In the rows, 128 means zero.
Each row of numbers stands for one thing and depends on some of the facts below. Use the named rows to name the rest.

Known rows:
treflil: [124 101 168 115 103 112 118 130 116 146 123 144 122 130 155  95 146 115
 123 111 129 115 119 125 140 104 147 122 127 105 163 108 100 137 112 102
 126 116 118 142 109]
fliname: [148 140 127  95 121 138 108 121 123 129 140 138 149 112  86 130 143 137
 126 116 135 126 115 118 106 132 113 118 116 136 137 126 105 109 147 126
 122 140 119 145 131]
fatros: [118 113 115 131 128 136 150 129 121 131 134 125 110 149 157 120 119 111
 122 125 130 136 134 138 136 146 137 157 128 125 107 142 150 129 128 116
 128 113 118 105 138]
trutar: [109 131 107 122 135 129 132 122 133 117 128 130 137 134 124 129 121 126
 128 134 120 114 114 123 129 126 131 139 108 128 139 132 133 123 125 121
 113 130 121 121 141]
zofa: [136 132 160 132 124 121 114 122 131 143 123 126 132 114 139 115 137 132
 123 131 129 133 132 120 121 132 122 103 139 147 114 122 136 128 116 146
 135 133 137 126 105]
zutros: [132 126 138 140 125 124 130 129 122 131 119 132 125 124 129 121 126 132
 125 118 131 128 130 126 125 128 128 118 134 137 124 128 128 129 123 137
 126 131 136 139 124]
puge: [110 114 134 147 128 116 149 135 116 140 115 138 116 141 157 118 118 114
 122 118 125 123 125 130 136 123 150 135 134 126 128 132 132 136 116 119
 124 122 134 129 121]
fotri: [138 129 127 129 136 147 131 143 120 112 150 128 120 140 136 119 136 139
 133 121 135 131 134 148 133 136 121 142 133 126 119 138 133 119 134 129
 136 109 126 104 142]
kuvil: [129 131 137 152 140 123 132 139 115 120 120 134 125 133 137 126 122 138
 128 124 131 123 127 124 134 129 137 121 142 135 131 131 133 135 118 140
 131 131 144 124 123]
klefli: [122 134 156 151 138 130 116 128 135  99 121 127 126 136 123 122 127 160
 133 132 125 106 125 127 151 110 105 119 127 143 141 107 119 120 116 139
 122 122 138 135 132]
traklen: [131 128 141 140 125 122 130 131 120 130 118 132 123 125 132 122 126 132
 125 116 128 126 129 126 127 130 129 120 134 138 125 125 125 129 122 135
 127 131 137 138 124]
zako: [156 141 139 139 171 108 116 134 132 182 122 146 146 210 193 219 134 118
 147 148  79 158 116 186  84 133 182 116 185 121 110  93  94  88 113  97
  90 150 110 162 108]
gaklum: [154 173 131 168 191 126 111 122 135 142 110 129 149 208 159 237 111 150
 142 157  83 155 128 168  97 158 147 107 177 161  94  94 118  80 113 133
  90 163 130 150 128]
truledram: [109 135 110 124 137 125 126 121 141 115 136 121 141 130 127 129 128 127
 127 143 125 114 116 123 128 123 131 135 107 131 138 133 140 122 119 126
 117 128 122 112 137]
loso: [121 123 119 111 122 129 120 118 125 126 134 137 141 116 112 113 133 121
 117 120 134 126 119 112 123 130 133 128 103 132 145 140 129 132 120 125
 120 130 119 116 130]
buflepir: [136 129 122 124 124 152 125 123 126 122 135 120 116 127 118 127 122 132
 124 122 138 145 146 128 131 154 109 136 124 143 103 133 139 120 136 136
 139 124 125 115 142]
grotro: [128 116 139 149 128 126 129 147 122 115 125 141 122 116 134 108 138 133
 135 106 140 120 128 132 138 114 133 127 129 134 141 140 124 140 111 143
 132 121 149 120 130]
gokevik: [156 136 148 131 127  64 181 114 173 123 145 103  93  94  66 170 126 140
 167 205 109  96 123 120 160  45  79 103 204  30 123  97 121 184 226 112
 194 138 118 169  78]

How the things are related:
bedrus δ:87 β:939
beski δ:556 β:616
beskin δ:556 β:616
bidrol δ:87 β:758 τ:trastuna
bigral Θ:foste δ:87
bosum δ:556
brabril δ:556 β:616 τ:vokek
braflabro δ:556
braval Θ:stural δ:556 β:151
brudrigrin δ:87 β:807 τ:firok, natim
brutrim Θ:stural δ:87 β:939
buflepir δ:93
detren δ:87 β:83 τ:klekloze
dimin δ:556 β:758 τ:zupligrem, meklor
ditomu δ:87 β:616
dobris δ:556 β:500
dolik δ:556 τ:trotrur
dosel δ:93 β:180 τ:vopla, gresudros, stibros
dreflum δ:556 β:500 τ:kegrem
drotre δ:87 β:781
drulam Θ:nimek δ:556 τ:trutar
dubrel δ:87 β:758
duto δ:93 τ:zari
fatek δ:93 β:180 τ:beskin, nabak
fatros δ:93 β:758
feflefin δ:556 β:83 τ:zesim
feflem δ:87
firok δ:556 β:616
fletol δ:93
fliname δ:87 β:781 τ:fatros
fonin δ:87 β:758 τ:loso
foste δ:556 β:939
fotri δ:93 β:500 τ:sinin
fusa δ:93 β:781
fusom δ:93 τ:sefol
gaklum δ:556 β:78 τ:vopla, stibros, dosel
gogrofes δ:87 τ:skavaples
gogru δ:93 τ:kazer
gokevik Θ:noron δ:556 τ:klekloze, saklom
gresudros δ:556 β:616 τ:gaklum, dosel
grevuki Θ:loso δ:556
grigraplil δ:556 β:151 τ:fatek, drotre
grotro δ:556 β:500 τ:plustu
grububok δ:87 β:939
grutrem δ:93 β:758 τ:vokek
kagral Θ:fatek δ:556 β:180 τ:klogin, puge
kasumel δ:87 β:500 τ:drulam
katrel δ:556 β:564 τ:dubrel
kazer δ:87 β:758
kebol δ:556 β:758 τ:madrer, mopligru
kegrem δ:93 β:616 τ:fatros
keplokil δ:556 β:781
kilon Θ:trotrur δ:93
klaklabrol δ:556 β:939 τ:zupligrem, meklor
klastobrik δ:556 τ:zuplol, plifutis
klefli δ:556 β:616 τ:pigon, velek
klekloze δ:87 β:180 τ:kazer
klogin δ:556 β:616
klova Θ:gaklum δ:556
kludage δ:556 β:616
kluri Θ:noron δ:87 β:564 τ:stural
kobel Θ:zosok δ:556 β:939 τ:triflus
kobre δ:93 β:807
kodrigrol δ:93 β:877 τ:zetram
kopum δ:93 β:78 τ:gogru
kupe δ:556 β:781
kuvil δ:556 β:180 τ:nune
loso δ:87 τ:fonin
madrer Θ:velek δ:556 β:760 τ:kebol
mapeklur δ:87 β:180
mebis Θ:madrer δ:93 β:758
meklor δ:556 β:807 τ:dimin, zosok
miskir δ:93 β:758
mopligru Θ:grotro δ:87
mudu δ:556
nabak δ:93 β:500 τ:drotre
narak Θ:buflepir δ:87 β:758
natim Θ:gaklum δ:556 β:151
nezar δ:556 β:616
nimek δ:93 τ:tiva
noron Θ:tidre δ:87 τ:zako
nune δ:87 β:500 τ:zofla
nuvam δ:93 β:758 τ:resu
pigon δ:556 β:758
plefes δ:93
pleplin δ:93 β:758
pletra δ:93 β:781 τ:pleplin, fusom
plifutis Θ:plefes δ:87 β:616 τ:popos
ploluk δ:87 β:83
plopak δ:556 β:564
plotester δ:556 β:151
plupi δ:87 β:877 τ:mudu, sipil, zari
plustu δ:556 β:78 τ:grotro
popos δ:87 τ:dobris
puge Θ:fletol δ:556 β:758
rari δ:556 τ:trefitim
resu δ:556 β:151 τ:bosum, kobre
rigrak δ:556 β:758 τ:fatek, beskin
ritis δ:87 β:758
rusu Θ:fusom δ:556 β:758
sadrik δ:87 β:180
saklom δ:87 β:781 τ:firok
sefol δ:556
sinin δ:87 τ:pigon, velek
sipil δ:556 β:564 τ:grevuki, duto
skanenar δ:87
skavaples δ:93 β:616
skedridris δ:93 β:500
skigris δ:87
sobul δ:556 β:866 τ:keplokil
stapubrar δ:556 β:758 τ:plifutis
stestu δ:87 τ:ditomu
stesur δ:556 β:616 τ:madrer
stibros δ:93 β:760 τ:gaklum, gresudros, dosel
studren Θ:loso δ:93 β:500 τ:vokek, brabril
stural δ:87 β:616
stutruk δ:93 τ:skanenar
taklan δ:556 β:78
testi Θ:grotro δ:87 β:616
tidre δ:87
tiva Θ:kludage δ:556 β:781
tobromo δ:93 β:180
traklen δ:556 τ:kludage
trastuna δ:556
trategom δ:87 β:760
tratrir δ:556 β:564
trefitim δ:556 β:807 τ:rari
treflil Θ:zosok δ:556 β:877
treli δ:93 β:877 τ:nabak
triflak δ:93 β:939
triflus δ:93 β:807 τ:skigris, kobel
trotrur δ:87 τ:dolik
truledram δ:87 β:616
trutar δ:87 β:758 τ:kasumel
velek δ:87 β:180 τ:fotri
vizo δ:556 β:758 τ:traklen
vokek δ:556 β:78 τ:brabril
vopla δ:87 β:758 τ:stibros
zako Θ:gaklum δ:556
zari δ:93 β:939 τ:duto
zesim δ:556 β:758
zetram δ:87
zofa δ:556 β:760
zofla δ:87 τ:kuvil
zosok δ:87 β:866
zupligrem δ:87 β:781 τ:klaklabrol
zuplol δ:556 τ:dobris
zutros δ:556

Rows to name:
No name comes twice in this set of rows, the named rows included.
[137  76 123 159 137  74 155 117 181 147 120 124  81 112 119 159 112  80
 151 144 127 147 156 138 143  91 143 123 138 112 114 139 151 185 112 125
 139 148 137  97 111] -> firok
[137 121 137 110 122 144 122 131 119 128 140 125 122 138 137 123 133 127
 125 124 133 138 140 134 134 141 125 137 132 115 130 124 122 127 132 116
 138 116 114 114 131] -> kilon
[137 129 109 100 121 125 129 121 113 152 141 144 142 115 117 115 139 107
 115 108 133 137 117 119  93 141 142 124 123 138 113 149 125 118 142 122
 123 138 119 132 126] -> zupligrem
[127 143 133 102 133 122 108 111 139 140 142 121 151 113 123 121 144 123
 121 142 129 130 118 111 106 133 127 112 120 140 127 131 141 124 123 137
 127 140 118 110 112] -> trategom
[160 144 143 139 173 113 107 135 136 172 121 141 152 208 183 220 136 131
 152 150  78 152 119 186  93 125 169 113 181 123 120  84  80  84 113 100
  92 149 107 173 112] -> klova
[133  82  90 131 138  80 158 101 183 140 135 127  98 112  91 171 113  71
 152 147 126 147 145 132 133  99 149 134 118 101 124 152 150 182 127 105
 129 159 120  90 123] -> kazer
[136 141 131 153 132 131 125 110 143 139 110 114 126 106 126 127 121 131
 122 127 133 146 138 124 103 156 106 104 135 195  66 141 163 113 120 172
 129 145 148 123 122] -> madrer
[148  97 100 126 148  83 142 105 184 128 142 124 109 109  74 180 123  89
 158 151 133 146 151 126 140  94 141 121 130  99 139 148 143 187 124 118
 137 165 129  86 120] -> klekloze
[128 148 141 111 136 134 112 117 122 102 147 141 146 134  91 119 137 153
 120 124 124 104 105 115 124 132 111 124 111 145 135 124 117 102 135 121
 109 133 116 127 140] -> popos
[141 131 129 121 127 156 113 123 133 110 133 115 121 126 108 131 123 147
 129 124 141 139 147 129 135 150  97 132 120 142 113 123 129 116 136 139
 134 121 127 121 147] -> nimek
[107 114 143 104 124 117 121 129 128 127 144 137 143 138 147 104 144 119
 124 135 123 105 107 125 137 101 156 138 106 100 182 122 118 140 106 104
 115 117 107 103 118] -> testi
[115 110 138  93 116 112 126 130 109 149 146 152 142 131 149  99 147 100
 115 123 128 121 106 117 121 119 168 134 115 101 169 137 120 141 118  95
 122 123 109 105 114] -> mopligru
[119 153  73 154 151 143 143 115 140 107 124 115 137 117  95 145 104 132
 128 128 131 132 126 119 109 164 114 133 107 190  80 164 174 110 128 166
 114 147 146 108 157] -> velek
[131 127 149 154 143 124 140 145 109 118 139 153 123 137 135 111 138 145
 128 107 124 109 114 138 126 119 135 127 135 150 117 141 129 115 124 137
 123 125 143 121 129] -> dobris
[185 106 138 137 174  73 112 112 181 196 129 137 117 182 160 251 136  91
 171 158  85 181 143 193  88 102 176 101 189 100 105  94  91 126 113  90
 105 171 106 148  94] -> natim

The same things again, as new rows of numbers:
Some things and their rows:
grotro: [152 104 105 127 150 134  50 117 145 118 166 128 138  85 133  98 125 110
 100 150 124 119 129 119 174 107  95 134]
taklan: [153  95  94 146 165 141  89 109 162 115 140 120 125  80 160 103 114 124
 108 154 128 117 128 131 163 133  97 139]
grububok: [143  87 122 105 142 142  86 131 141 127 119 113 119  84 105  82  99 128
 125 142 143 127 114 128 161 123  98 149]
miskir: [132  98 108 135 142 149  84 129 143 118 127 117 131  67 131 103 112 111
 115 159 135 130 101 125 178 151  91 116]
plotester: [150  99 103 129 152 134  84 115 158 124 132 120 130  83 145 104 113 117
 107 155 130 117 125 133 169 127  86 141]
braflabro: [150  98 102 137 151 139  91 110 156 121 136 119 136  82 147 109 112 120
 109 151 121 122 133 127 170 125  89 136]
feflem: [152  77 105 124 149 148  97 120 138 123 145 112 128  87 118  99 100 130
 111 145 133 124 121 138 171 122 116 140]
vopla: [159  87 111 112 148 147  88 126 130 117 139 108 124  94 103  87  96 125
 106 144 134 124 108 125 163 145 100 146]
plustu: [166  99  91 142 156 144  68 111 152 114 160 115 127 104 149 100 114 110
 106 144 129 123 120 131 163 132  91 140]
bigral: [130  99  98 123 149 162 121 126 148 140 139 114 118 103 132  98  83 137
 104 128 136 110 112 145 148 120 126 135]
stural: [129  57 154 144 131 138 100 111 115 117 102 138 110  79  93  98 105 137
 111 157 126 143 131 142 188 114 106 156]
zesim: [142  89 126 137 140 139  92 118 128 104 120 140 133  97 151  93 112 102
  80 163 123 130 123 122 155 138  82 152]
nezar: [153  98 105 138 141 137  96 110 149 127 145 119 134  88 132 107 116 116
  97 158 116 116 116 129 173 131  90 141]
kodrigrol: [162 107  68 124 162 154  31 136 161 110 199  88 137 103 143  99 119 104
 124 131 161 118  94 124 165 131  97 108]
testi: [148  80  85 127 150 151 127 127 155 131 123 111 117 107 123  97  81 136
 100 143 140 111  98 127 149 127  97 140]
mebis: [157  84  87 113 172 132 126 177 142 112 119 109 123 115 177 135  83 123
 128 190 100 150  99  96 182 184  73  94]
kasumel: [147  81 112 134 143 149  89 128 138 137 138 109 119  99  84 106  94 131
 128 133 140 129 122 137 185  85  94 144]
nabak: [133  89  99 131 147 140 106 123 152 132 128 110 145  57 137 114 114 125
 115 162 142 128 115 141 188 115 119 118]

Name these rows:
No name comes twice in this set of rows, the named rows included.
[145  95  98 148 159 139 105 102 176 126 132 104 122  66 151 102 116 137
 122 162 128 116 132 149 182 133  95 132] -> vokek
[137 103 132 121 126 133  50 114 158 117 141 129 132  59 119  90 138 116
 117 157 119 111 126 127 169 124  98 143] -> foste
[146  65 124 126 142 143  89 128 102  99 131 143 130 113 136 100  95 116
  86 143 144 138 117 136 152 119 104 172] -> skigris
[125 100  91 137 139 139 142 108 205 155 106 108 119  63 129 113 112 142
 124 162 121  93 109 154 157 131  96 122] -> kagral
[111  81 125 151 131 144 158  93 149 124  71 157 126  78 150 104  98 126
  83 174 122 125 126 143 152 141  80 149] -> puge
[173  95  77 103 158 138  75 139 162 134 188  74 135  78 114  97 102 133
 120 132 131 101 104 145 169 125 124 139] -> fliname
[180  81 108 115 155 142  42 116  98 121 164  94 144  70 117  76 111 107
 107 132 154 134 120 137 187 127 101 171] -> trotrur
[130  74 113 143 154 143  97 124 126 100 122 148 142  85 184 113 116 110
  95 161 148 142 120 148 157 135 117 139] -> kobre
[150  91  81 144 166 161 105 117 147 142 118 102 150  76 155 106  96 104
 110 149 167 135 109 145 172 133  82 146] -> kilon
[121 108  72 144 154 157 132 130 214 162 127  89 124  77 113 118  95 144
 143 147 153 114 105 129 178 104  98  85] -> studren
[141  84 109 154 137 140  85 121 130 123 148 142 137 110 121 127 111  95
  86 147 106 128 115 136 171  94  82 164] -> dobris
[143  95  95 107 153 151 125 136 155 145 101 116 112 105 120  87  73 132
 120 142 152 124 110 131 143 132  84 147] -> brutrim

Now the same things, written a new way:
Some rows with their names:
bosum: [129 146 120 165 160 129 134 106 145  85 135 129 138 137 127 130 116 120
 160 106 103 133 128  81 131 134 108]
katrel: [140 120 109 145 143 125 138  78 157  96 139 147 163 125 151 119 128 124
 148 104  90 123 111 114 160 136 100]
brutrim: [167 146 117 182 129 126 109 129 160  80 136 109 130 131 122 112  99 155
 130  63 135 122 161  96 177 166 103]
kuvil: [140 126 117 151 149 128 133  92 148  81 148 128 149 134 138 125 124 128
 153  92  96 124 120  94 150 137 110]
skedridris: [135 137 113 161 137 130 137 109 150 107 139 125 152 138 146 136 136 126
 164  94 125 136 130  94 160 156 104]
puge: [157 156 109 191 160 131 110 135 164  84 120 135 137 139 108 111  97 148
 134 102 112 133 150  81 147 165 117]
dosel: [129 129 112 156 144 128 142 119 142  97 143 128 149 141 147 137 134 127
 159  81 123 131 125  97 162 164 103]
brabril: [150 145 113 162 157 131 135 101 151  79 132 136 145 131 127 129 130 104
 151 104 109 130 121  84 142 126  99]
treflil: [164 145 103 183 144 127 106 113 174  88 120 138 149 130 120 102  94 151
 130 106 106 134 144 100 167 173 105]
nune: [135 140 119 164 134 126 143 109 151 101 135 119 142 127 147 127 125 123
 161  77 118 118 134 103 150 138  95]
klefli: [170 123 107 143 141 131 139  81 159  71 142 137 166 121 143 121 136  95
 132  89 115 124 109  98 174 121  94]
kodrigrol: [142 127 103 157 131 129 137 101 161 116 137 133 169 129 153 130 136 122
 156  98 119 135 124 107 172 160  96]
dobris: [125 140 117 161 168 132 150 126 134  70 123 143 144 136 128 133 110 114
 158  95 108 132 117  79 135 147  99]
kazer: [111 208 147 212 120 122 116  82 164 185 148  77 144 154 130 128 120 113
 194  92  96 134 153  87 170 118 110]
fusom: [139 135 115 158 138 127 134 115 146  95 140 124 145 139 143 138 132 124
 159  90 129 135 132  92 161 157 104]
bedrus: [140 138 121 163 132 128 138 109 146  94 145 110 139 124 140 131 123 122
 161  65 125 121 138  93 158 139 100]
klova: [193 145  72 192 160 122 149 142 147 104 173 142 108 137 129 116 123 138
  93  79  86 116 139  85 165 144 138]
fletol: [140 138 114 158 138 127 134 109 149 102 141 122 148 142 142 139 136 123
 159  89 128 136 131  92 162 160 106]

Name these rows:
No name comes twice in this set of rows, the named rows included.
[159 131  96 146 159 122  93 108 168  94 137 116 101 115 123 142 143 163
 162 162 107 151 175  78  65 123 132] -> beskin
[144 133 111 158 126 129 141 100 156 101 140 117 154 117 146 125 129 117
 152  74 126 120 129 110 165 139  91] -> bidrol
[163 130 106 152 129 129 139  98 157 106 136 136 178 122 158 133 140 111
 148  96 132 133 125  99 176 153  92] -> pletra
[144 132 115 151 133 126 145 108 141  86 141 119 147 126 148 126 126 119
 154  64 126 114 128 102 161 135  95] -> sinin
[185  92  87 127 129 123  96  61 185  87 158 115 141  97 149 127 152 165
 138 142 104 140 155 111 117 131 127] -> rigrak
[141 155 114 167 162 132 138 108 147  95 118 136 152 127 128 129 115 118
 165 122 105 139 131  72 128 134 100] -> keplokil
[164 145 113 184 133 125 112 136 159  87 135 117 133 133 128 111 103 149
 132  62 129 107 157 101 171 159 108] -> bigral
[165 131 110 146 148 131 135  83 158  76 141 137 164 126 138 125 135  97
 137  96 112 126 115  94 164 124  98] -> stesur
[147 138  97 153 141 120  99 127 165 118 128 103 102 108 139 141 137 185
 175 146 124 143 193  84  60 135 118] -> drotre
[178 155  73 199 167 121 151 155 143 108 162 142  98 142 121 120 118 137
 103  86  88 121 146  75 153 147 136] -> zako

